Here is a tiny trained network, its code and every weight. The questions are about switching its units off for an input and a class, where a switched-off unit gives its printed mean instead of its output.

import numpy as np


def w(rows, s, z=0):
    codes = np.array(rows[::2]) - 128.0
    scale = np.full(codes.shape[1], s)
    scale[-1] = z or s
    return codes * scale


def f(y):
    return np.maximum(y, 0)


def log_softmax(a):
    a = a - a.max(-1, keepdims=True)
    return a - np.log(np.exp(a).sum(-1, keepdims=True))


def net(x, mask):
    res = np.array(x, float).reshape(1, 5) / 4 @ E
    y = f(res @ A[0][:, :-1].T + A[0][:, -1])
    res = res + np.where(mask, y, B[0][:, -1]) @ B[0][:, :-1]
    return log_softmax(res[-1] @ U[:, :-1].T + U[:, -1])


A, B = {}, {}
E = w([
[128,163,118,94,142],'x0',
[143,139,157,138,190],'x1',
[110,187,155,137,60],'x2',
[11,136,80,144,128],'x3',
[54,76,157,94,118],'x4',
],0.012)
A[0] = w([
[99,112,58,70,187,255],'n1',
[100,191,83,156,117,140],'n2',
[111,191,107,151,167,188],'n3',
[84,87,78,111,213,233],'n4',
[210,114,135,141,85,171],'n5',
[134,177,90,116,138,129],'n6',
[101,156,98,169,121,127],'n7',
[140,132,90,143,118,155],'n8',
[101,187,162,155,103,171],'n9',
[85,219,181,116,170,204],'n10',
[144,126,169,80,107,175],'n11',
[168,187,146,183,93,225],'n12',
[112,70,88,110,118,187],'n13',
[146,150,113,209,97,188],'n14',
[146,93,165,146,138,162],'n15',
[111,158,82,123,107,135],'n16',
[199,80,192,100,86,194],'n17',
[120,42,183,127,118,227],'n18',
[152,188,112,137,169,136],'n19',
[116,117,169,184,65,109],'n20',
[133,69,69,126,126,227],'n21',
[153,149,71,129,124,124],'n22',
[167,136,210,88,66,202],'n23',
[139,151,106,146,91,107],'n24',
[185,85,98,95,148,135],'n25',
[114,149,254,166,72,187],'n26',
],0.011,0.0035)
B[0] = w([
[35,117,177,218,118,239],'n1',
[166,121,105,196,195,196],'n2',
[161,147,175,192,203,192],'n3',
[12,130,185,156,88,255],'n4',
[112,141,95,112,67,220],'n5',
[149,121,133,142,157,167],'n6',
[126,115,141,144,159,177],'n7',
[172,37,91,174,149,154],'n8',
[150,168,116,131,138,196],'n9',
[131,191,134,124,205,209],'n10',
[113,157,133,88,114,174],'n11',
[186,178,2,119,150,223],'n12',
[63,38,174,119,89,199],'n13',
[165,80,56,114,141,186],'n14',
[129,132,109,67,89,170],'n15',
[99,82,78,195,170,176],'n16',
[84,154,89,111,62,230],'n17',
[29,153,111,75,24,214],'n18',
[156,172,140,129,179,190],'n19',
[118,139,110,126,110,175],'n20',
[87,67,158,171,72,199],'n21',
[175,101,147,164,167,165],'n22',
[163,173,70,62,55,222],'n23',
[144,142,71,145,171,159],'n24',
[132,104,151,132,104,191],'n25',
[151,155,92,68,150,220],'n26',
],0.0062,0.0087)
U = w([
[72,1,176,153,49,254],'0',
[124,134,210,180,196,38],'1',
[243,44,79,224,175,3],'2',
[172,143,107,36,66,169],'3',
],0.0087,0.00088)

Each question gives the input, the list of numbers given to net, and the class t.
The units are the neurons (one row each of A and B). Each row of codes is followed by its name. A weight is (code - 128) times the scale printed after its matrix; where a second scale follows, it is the last column's (A, B and U).
mask holds one flag per neuron, in row order. A switched-off neuron (its flag False) gives its mean, the last column of its row in B, instead of its output. The means were averaged over made-up inputs and are rounded, as every weight is.
A unit's drop is (log p(t) with every unit on - log p(t) with that unit switched off) / (log p(t) with every unit on - log p(t) with every unit switched off).
The circuit of an input: a set's keep is (log p(t) with only the set's units on - log p(t) with every unit switched off) / (log p(t) with every unit on - log p(t) with every unit switched off). Starting from the 12 units with the biggest drops (on a tie, the unit counted first), units are removed one at a time, each time the one whose removal leaves the highest keep (on an exact tie, the one counted first), for as long as the keep stays at least 0.8.
circuit, biggest first: the units of the circuit, biggest drop first
most important unit: the unit with the biggest drop
drop when u is switched off: that unit's drop, to one decimal
input [5,4,5,2,0], class 1: circuit, biggest first -> n10; n3
input [0,-7,-8,1,-7], class 0: circuit, biggest first -> n21; n12
input [6,7,3,-2,-5], class 2: circuit, biggest first -> n12; n4; n18
input [-5,8,1,7,-8], class 2: circuit, biggest first -> n14; n2
input [7,4,3,4,7], class 1: most important unit -> n10
input [5,6,-7,-1,1], class 0: circuit, biggest first -> n4; n12
input [5,2,-3,7,0], class 1: drop when n4 is switched off -> -0.2
input [-1,-2,-5,-4,-3], class 3: drop when n16 is switched off -> 0.2
input [6,7,1,6,6], class 1: drop when n3 is switched off -> 0.1
input [-8,4,0,-7,-8], class 3: drop when n5 is switched off -> 0.2
